Below is a small trained network, with its code and all its weights. Each question gives an input and a target symbol and asks what happens when units are switched off, that is, made to give their printed mean instead of their output.

import numpy as np


def w(rows, s, z=0):
    codes = np.array(rows[::2]) - 128.0
    scale = np.full(codes.shape[1], s)
    scale[-1] = z or s
    return codes * scale


def norm(h):
    return h / np.sqrt((h * h).mean(-1, keepdims=True) + 1e-5)


def f(y):
    return np.maximum(y, 0)


def softmax(a):
    e = np.exp(a - a.max(-1, keepdims=True))
    return e / e.sum(-1, keepdims=True)


def log_softmax(a):
    a = a - a.max(-1, keepdims=True)
    return a - np.log(np.exp(a).sum(-1, keepdims=True))


def net(x, mask):
    ids = ['αβγδεζηθμξπστφψω'.index(c) for c in x.split()]
    T = len(ids)
    res = E[ids] + P[:T]
    u = 0
    for l in range(2):
        q, k, v = (norm(res) @ M[l].T for M in (Q, K, V))
        z = softmax(np.where(np.tri(T) > 0, q @ k.T / 2**0.5, -1e9)) @ v
        res = res + np.where(mask[u], z, O[l][:, -1]) @ O[l][:, :-1]
        u += 1
        y = f(norm(res) @ A[l][:, :-1].T + A[l][:, -1])
        res = res + np.where(mask[u : u + 8], y, B[l][:, -1]) @ B[l][:, :-1]
        u += 8
    return log_softmax(norm(res)[-1] @ U[:, :-1].T + U[:, -1])


Q, K, V, O, A, B = {}, {}, {}, {}, {}, {}
E = w([
[204,119,127,110],'α',
[112,128,110,117],'β',
[115,9,161,127],'γ',
[139,186,103,113],'δ',
[133,108,127,99],'ε',
[186,152,126,109],'ζ',
[133,188,100,122],'η',
[137,98,134,126],'θ',
[122,122,111,131],'μ',
[132,106,132,147],'ξ',
[206,52,172,110],'π',
[124,125,116,157],'σ',
[81,112,129,97],'τ',
[225,85,175,101],'φ',
[174,182,116,99],'ψ',
[123,122,111,131],'ω',
],0.014)
P = w([
[122,86,65,19],'0',
[104,110,206,254],'1',
[91,101,25,167],'2',
[125,110,218,229],'3',
[112,111,37,162],'4',
[129,111,221,221],'5',
[131,108,41,158],'6',
[128,108,224,223],'7',
[73,89,27,162],'8',
],0.0082)
Q[0] = w([
[119,73,223,255],'L0H1',
[115,194,126,203],'L0H1',
],0.0083)
K[0] = w([
[247,187,95,165],'L0H1',
[137,196,97,143],'L0H1',
],0.011)
V[0] = w([
[2,60,141,170],'L0H1',
[76,214,129,108],'L0H1',
],0.0058)
O[0] = w([
[28,153,72,252,165],'L0H1',
[25,110,242,89,1],'L0H1',
],0.0039,0.0024)
A[0] = w([
[96,246,177,163,72],'L0N1',
[134,87,140,169,215],'L0N2',
[69,182,153,86,117],'L0N3',
[148,150,98,139,123],'L0N4',
[157,168,137,116,3],'L0N5',
[158,164,185,117,117],'L0N6',
[53,95,137,97,89],'L0N7',
[140,99,240,144,172],'L0N8',
],0.014,0.0044)
B[0] = w([
[43,68,160,158,155],'L0N1',
[137,201,146,140,253],'L0N2',
[103,122,188,157,133],'L0N3',
[34,133,122,204,161],'L0N4',
[82,144,255,83,131],'L0N5',
[122,188,190,143,160],'L0N6',
[183,179,116,166,152],'L0N7',
[62,126,121,253,251],'L0N8',
],0.0091,0.008)
Q[1] = w([
[95,153,251,153],'L1H1',
[113,101,54,182],'L1H1',
],0.021)
K[1] = w([
[168,94,225,254],'L1H1',
[180,47,103,38],'L1H1',
],0.012)
V[1] = w([
[247,25,195,158],'L1H1',
[109,45,83,180],'L1H1',
],0.011)
O[1] = w([
[216,117,207,254,109],'L1H1',
[130,63,28,196,254],'L1H1',
],0.016,0.0035)
A[1] = w([
[189,125,187,138,253],'L1N1',
[94,167,215,131,90],'L1N2',
[46,122,105,83,92],'L1N3',
[62,169,253,102,63],'L1N4',
[80,150,143,66,227],'L1N5',
[130,208,186,183,243],'L1N6',
[83,125,180,105,213],'L1N7',
[88,184,125,172,187],'L1N8',
],0.018,0.0042)
B[1] = w([
[98,161,115,67,187],'L1N1',
[99,191,60,167,160],'L1N2',
[170,104,226,82,190],'L1N3',
[151,101,34,180,152],'L1N4',
[138,84,148,242,170],'L1N5',
[115,130,118,43,246],'L1N6',
[39,186,130,249,149],'L1N7',
[210,120,148,54,221],'L1N8',
],0.012,0.013)
U = w([
[155,213,157,46,147],'α',
[63,76,250,131,107],'β',
[159,59,115,250,99],'γ',
[50,136,128,191,182],'δ',
[146,140,124,44,153],'ε',
[114,225,71,99,240],'ζ',
[21,137,151,183,155],'η',
[246,133,42,95,3],'θ',
[149,73,178,87,182],'μ',
[145,104,28,174,39],'ξ',
[205,119,211,192,77],'π',
[70,39,48,96,122],'σ',
[24,144,160,39,132],'τ',
[181,204,215,119,122],'φ',
[90,190,54,190,109],'ψ',
[159,67,176,83,196],'ω',
],0.018,0.0044)

Each question gives the input, a string of symbols that net reads in full, and the target symbol t.
The units are the heads (2 rows each of Q, K, V and O) and the neurons (one row each of A and B). Each row of codes is followed by its name. A weight is (code - 128) times the scale printed after its matrix; where a second scale follows, it is the last column's (O, A, B and U).
mask holds one flag per unit, layer by layer, with each layer's heads first. A switched-off unit (its flag False) gives its mean, the last column of its rows in O or B, instead of its output. The means were averaged over made-up inputs and are rounded, as every weight is.
A unit's drop is (log p(t) with every unit on - log p(t) with that unit switched off) / (log p(t) with every unit on - log p(t) with every unit switched off).
The circuit of an input: a set's keep is (log p(t) with only the set's units on - log p(t) with every unit switched off) / (log p(t) with every unit on - log p(t) with every unit switched off). Starting from the 12 units with the biggest drops (on a tie, the unit counted first), units are removed one at a time, each time the one whose removal leaves the highest keep (on an exact tie, the one counted first), for as long as the keep stays at least 0.8.
units of the circuit, in order: the units of the circuit, biggest drop first
k most important neurons: the k neurons with the biggest drops, biggest first
k most important neurons of layer l: the k neurons of layer l with the biggest drops, biggest first
input δ θ π ζ α π τ, target δ: most important neuron : [L0N8]
input ω δ σ π θ η ξ, target ω: 3 most important neurons : [L0N8; L0N2; L1N3]
input θ μ σ τ, target τ: 3 most important neurons : [L1N5; L0N2; L0N7]
input β θ γ μ ψ, target β: 2 most important neurons : [L0N8; L1N3]
input ξ ε σ μ τ σ, target σ: 2 most important neurons of layer 0 : [L0N6; L0N1]
input φ τ σ φ, target φ: 4 most important neurons : [L0N6; L1N1; L1N6; L0N8]
input ζ θ θ θ ψ β, target ψ: 2 most important neurons : [L0N6; L1N3]
input β ζ π, target β: 3 most important neurons of layer 0 : [L0N8; L0N7; L0N4]
input β σ γ, target β: 3 most important neurons of layer 0 : [L0N8; L0N4; L0N2]
input ξ θ σ θ σ θ σ σ ζ, target ξ: units of the circuit, in order : [L0N2; L1N6; L0N8; L0N4]
input φ σ σ σ ω π α σ τ, target φ: units of the circuit, in order : [L1H1; L0N8]
input σ θ σ σ ω, target σ: units of the circuit, in order : [L1H1; L0N2]
input τ π σ σ, target π: 4 most important neurons : [L0N2; L1N8; L1N4; L0N4]
input γ ψ τ ψ γ α β τ σ, target γ: units of the circuit, in order : [L1H1]
input σ π ξ ζ, target ζ: 2 most important neurons of layer 1 : [L1N3; L1N2]
input φ μ θ σ π, target φ: units of the circuit, in order : [L1H1; L0N8; L1N1]
input τ σ ψ σ β θ ε, target τ: units of the circuit, in order : [L1H1; L0N8]
input β β μ θ σ ψ, target ψ: 2 most important neurons : [L1N4; L0N6]
input β θ ξ θ θ π θ γ, target γ: units of the circuit, in order : [L0N8; L1H1]
input ω ε σ τ η ξ, target η: most important neuron : [L0N8]
input τ σ γ θ φ π π ε γ, target τ: 4 most important neurons of layer 0 : [L0N8; L0N2; L0N4; L0N7]
input α ε σ γ σ, target α: units of the circuit, in order : [L0N8; L1H1]
input η σ ξ η, target η: 2 most important neurons of layer 0 : [L0N1; L0N8]
